|  476 |  -44 |  -10 | -191 |  -60 |  -31 |  -63 |   31 |   97 |   57 | -148 |  -40 | -634 | -204 |   51 |  -90 |  -89 |  216 |  -35 | -128 |   -6 |   53 |  -13 |  112 |   34 | -104 |   88 |  Z280
|  377 |   90 |   -7 |  -86 |  -87 |   52 |   23 |  -26 |   -5 |   95 | -108 |  -37 |   14 | -206 |    8 | -359 |   82 |  222 |  -76 | -177 |  -66 |  116 | -143 |  267 |  143 |   25 |   81 |  Z280
|  517 |  -37 |   60 |  -59 | -167 |  -52 |  -19 |   39 |    8 |   14 |  -37 | -152 |  136 |  -77 |   93 | -230 |  197 |   71 |   15 |  -29 |  -39 |  -28 | -141 |  316 |  348 |   75 |  325 |  Z280
|  234 |  -17 |    3 |   -5 |   35 |   64 | -104 |  -53 |    9 |   45 | -228 |  -19 |  146 | -167 |  134 | -394 |   -4 |  189 |  -87 |   -2 |  -59 |  138 |   62 |  203 |   13 | -192 |   89 |  Z280
|  -65 |  -45 |   39 |  -27 |   31 |   -2 |   -3 |  -16 |  -25 |  -73 |  -67 |   73 |   63 |  -99 |   25 |  -23 |  -20 |  -36 |   33 |  -61 |  -80 |  -23 | -157 |  126 |   56 | -196 |   25 |  Z348
|  238 |   41 |  -29 |  -48 |  -98 |  -72 |  -14 |   95 |   -8 | -180 | -194 | -108 |  235 |   62 |  167 | -155 |   16 |  110 |  -74 | -177 |  -36 |  117 |   58 |  -23 |  -18 |   12 |   75 |  Z280
|  -38 |  -28 |  107 |  -40 |   19 |    4 |  -35 | -108 |   40 | -124 | -130 |   78 |   15 | -115 |   82 | -124 |    1 |   -6 |  -32 |  -33 |  -79 |    2 | -130 |  165 |  109 | -169 |   15 |  Z348
|  150 | -192 |   63 |  -69 |  -57 |  131 | -136 |   18 |    8 |   -2 |  -94 | -120 |  130 | -204 |    5 |  -66 |  -56 |  127 | -201 |  -47 |   47 |   88 | -119 |  112 |  218 |  -36 |   55 |  Z280
|  381 | -164 |    2 |  -85 |   22 |   63 |    5 |   71 |    1 |  150 | -102 | -157 | -115 | -209 |  -22 |  -27 |   18 |  285 |   -3 | -380 |  -83 |    2 |    7 |   -6 |  128 |    2 |   37 |  Z280
| -106 |   77 |   12 |  -42 |   -2 |   -9 |  -50 |  -56 |   42 |  -97 |  -82 |   63 |   73 |  -90 |  145 | -190 |   -2 |  -52 |  -61 |  161 |   63 |   13 |   -1 |  190 |  163 | -253 |   -5 |  Z348
|  -93 |   92 |   32 |  -61 |  -21 |   64 |   34 |  -77 | -100 |  -82 | -134 |   25 |   55 |  -64 |  111 | -195 |   25 |  -74 |  -74 |  110 | -111 |  145 | -180 |  223 |   92 |  -86 |  -15 |  Z348
|  379 | -111 |  -27 |  -37 |  -17 |   69 |  -23 |   14 |   -5 |    6 | -140 | -311 |  101 |  -47 |  -25 | -144 |  121 |  251 | -213 | -193 | -108 |  122 |  -10 |  -78 |  182 |  200 |  204 |  Z280
|  218 |  -26 |  -44 |   -7 |  -27 |   -9 |   17 |  -10 |  -17 |    0 |  -47 |  -32 |   -4 |   27 |  -57 |  -88 |   71 |  127 |  -21 | -101 |   -1 |  -23 |   46 |   20 |   81 |  125 |   63 |  Z280
| -104 |  -34 |   65 |   51 |   38 |   50 |  -56 |  -65 |  132 |  -84 | -165 |   52 |   16 |   25 |   58 |  -87 |   12 |   -2 |    3 |  -39 |  -88 |  143 |  -17 |  178 |   98 | -283 |  -64 |  Z348
| -131 |   61 |   41 |   -5 |   32 |   57 |  -63 |  -29 |   98 |  -62 | -123 |    4 |   98 |  -88 |  263 | -117 |   76 |   12 |  -87 |  139 |  -47 |   46 |    0 |  172 |   38 | -206 |   38 |  Z348
|  315 |    3 |   13 |   41 | -168 |   50 |   27 |    0 |  121 |  -73 |  -55 | -134 |  105 |   13 |   58 | -254 |  238 |  -91 |   46 |   59 |  -61 |   93 |   99 |  314 |  116 |   90 |   87 |  Z280
| -111 |  -13 |  101 |  -16 |   43 |  109 |  -49 |  -77 | -116 |  -56 | -149 |   45 |  134 | -126 |   61 | -154 |  -47 |  -37 |  -15 |  106 |  -88 |    4 | -133 |  231 |  -33 | -217 |  -40 |  Z348
